Here is a tiny trained network, its code and every weight. The questions are about switching its units off for an input and a class, where a switched-off unit gives its printed mean instead of its output.

import numpy as np


def w(rows, s, z=0):
    codes = np.array(rows[::2]) - 128.0
    scale = np.full(codes.shape[1], s)
    scale[-1] = z or s
    return codes * scale


def f(y):
    return y / 2 * (1 + np.tanh(0.7978845608 * (y + 0.044715 * y**3)))


def log_softmax(a):
    a = a - a.max(-1, keepdims=True)
    return a - np.log(np.exp(a).sum(-1, keepdims=True))


def net(x, mask):
    res = np.array(x, float).reshape(1, 3) / 4 @ E
    y = f(res @ A[0][:, :-1].T + A[0][:, -1])
    res = res + np.where(mask, y, B[0][:, -1]) @ B[0][:, :-1]
    return log_softmax(res[-1] @ U[:, :-1].T + U[:, -1])


A, B = {}, {}
E = w([
[121,2,208,229,92,26,130,233,37],'x0',
[52,182,56,66,50,18,104,171,232],'x1',
[146,210,167,184,161,49,67,57,159],'x2',
],0.0064)
A[0] = w([
[183,187,69,75,158,200,110,81,193,32],'neuron 0',
[137,28,28,42,75,235,253,168,69,53],'neuron 1',
[176,229,166,179,199,71,65,50,159,14],'neuron 2',
[222,174,83,100,150,185,156,57,181,4],'neuron 3',
[249,141,193,204,246,253,196,64,6,59],'neuron 4',
[199,220,168,170,202,64,65,51,169,14],'neuron 5',
[156,216,12,46,113,171,94,70,172,52],'neuron 6',
[205,185,87,99,124,233,157,22,127,53],'neuron 7',
[104,56,49,17,48,246,229,165,105,52],'neuron 8',
[179,169,204,212,180,49,28,91,143,3],'neuron 9',
],0.005,0.004)
B[0] = w([
[185,50,155,209,85,45,158,214,86,172],'neuron 0',
[217,209,239,61,236,131,46,115,102,205],'neuron 1',
[204,182,218,58,220,93,49,106,202,159],'neuron 2',
[197,60,207,215,142,37,107,237,94,156],'neuron 3',
[31,226,15,47,39,46,186,227,179,253],'neuron 4',
[211,190,190,76,217,114,52,94,173,159],'neuron 5',
[167,27,114,212,60,41,176,208,107,194],'neuron 6',
[182,65,110,168,57,63,191,220,56,184],'neuron 7',
[203,214,231,38,211,121,1,98,156,200],'neuron 8',
[198,154,209,135,191,87,26,171,120,162],'neuron 9',
],0.0066,0.0063)
U = w([
[182,23,197,231,76,63,206,222,31,97],'0',
[220,233,245,48,240,197,28,32,159,2],'1',
[49,242,19,44,30,64,214,192,202,106],'2',
[64,120,23,138,78,240,232,2,168,230],'3',
],0.0061,0.0029)

Each question gives the input, the list of numbers given to net, and the class t.
The units are the neurons (one row each of A and B). Each row of codes is followed by its name. A weight is (code - 128) times the scale printed after its matrix; where a second scale follows, it is the last column's (A, B and U).
mask holds one flag per neuron, in row order. A switched-off neuron (its flag False) gives its mean, the last column of its row in B, instead of its output. The means were averaged over made-up inputs and are rounded, as every weight is.
A unit's drop is (log p(t) with every unit on - log p(t) with that unit switched off) / (log p(t) with every unit on - log p(t) with every unit switched off).
The circuit of an input: a set's keep is (log p(t) with only the set's units on - log p(t) with every unit switched off) / (log p(t) with every unit on - log p(t) with every unit switched off). Starting from all 10 units, units are removed one at a time, each time the one whose removal leaves the highest keep (on an exact tie, the one counted first), for as long as the keep stays at least 0.8.
circuit, biggest first: the units of the circuit, biggest drop first
k most important neurons: the k neurons with the biggest drops, biggest first
drop when u is switched off: that unit's drop, to one decimal
input [-8,-6,-7], class 0: circuit, biggest first	(neuron 7)
input [-4,3,-1], class 0: circuit, biggest first	(neuron 4; neuron 6)
input [-8,7,7], class 0: circuit, biggest first	(neuron 6; neuron 0)
input [5,0,-7], class 1: 2 most important neurons	(neuron 1; neuron 8)
input [3,1,4], class 1: circuit, biggest first	(neuron 4; neuron 6)
input [-6,4,-7], class 1: 3 most important neurons	(neuron 8; neuron 1; neuron 4)
input [-5,5,4], class 0: 2 most important neurons	(neuron 6; neuron 4)
input [-3,-1,1], class 3: circuit, biggest first	(neuron 4; neuron 1; neuron 8)
input [5,1,-7], class 1: 2 most important neurons	(neuron 1; neuron 8)
input [-8,4,7], class 0: 2 most important neurons	(neuron 6; neuron 0)
input [1,-6,5], class 2: 3 most important neurons	(neuron 4; neuron 1; neuron 8)
input [-5,0,-6], class 1: 3 most important neurons	(neuron 8; neuron 1; neuron 4)
input [-4,-1,3], class 0: drop when neuron 1 is switched off	0.1
input [-7,-7,-7], class 0: drop when neuron 7 is switched off	1.2
input [0,-8,4], class 2: drop when neuron 4 is switched off	0.9
input [0,-5,-7], class 1: circuit, biggest first	(neuron 1)
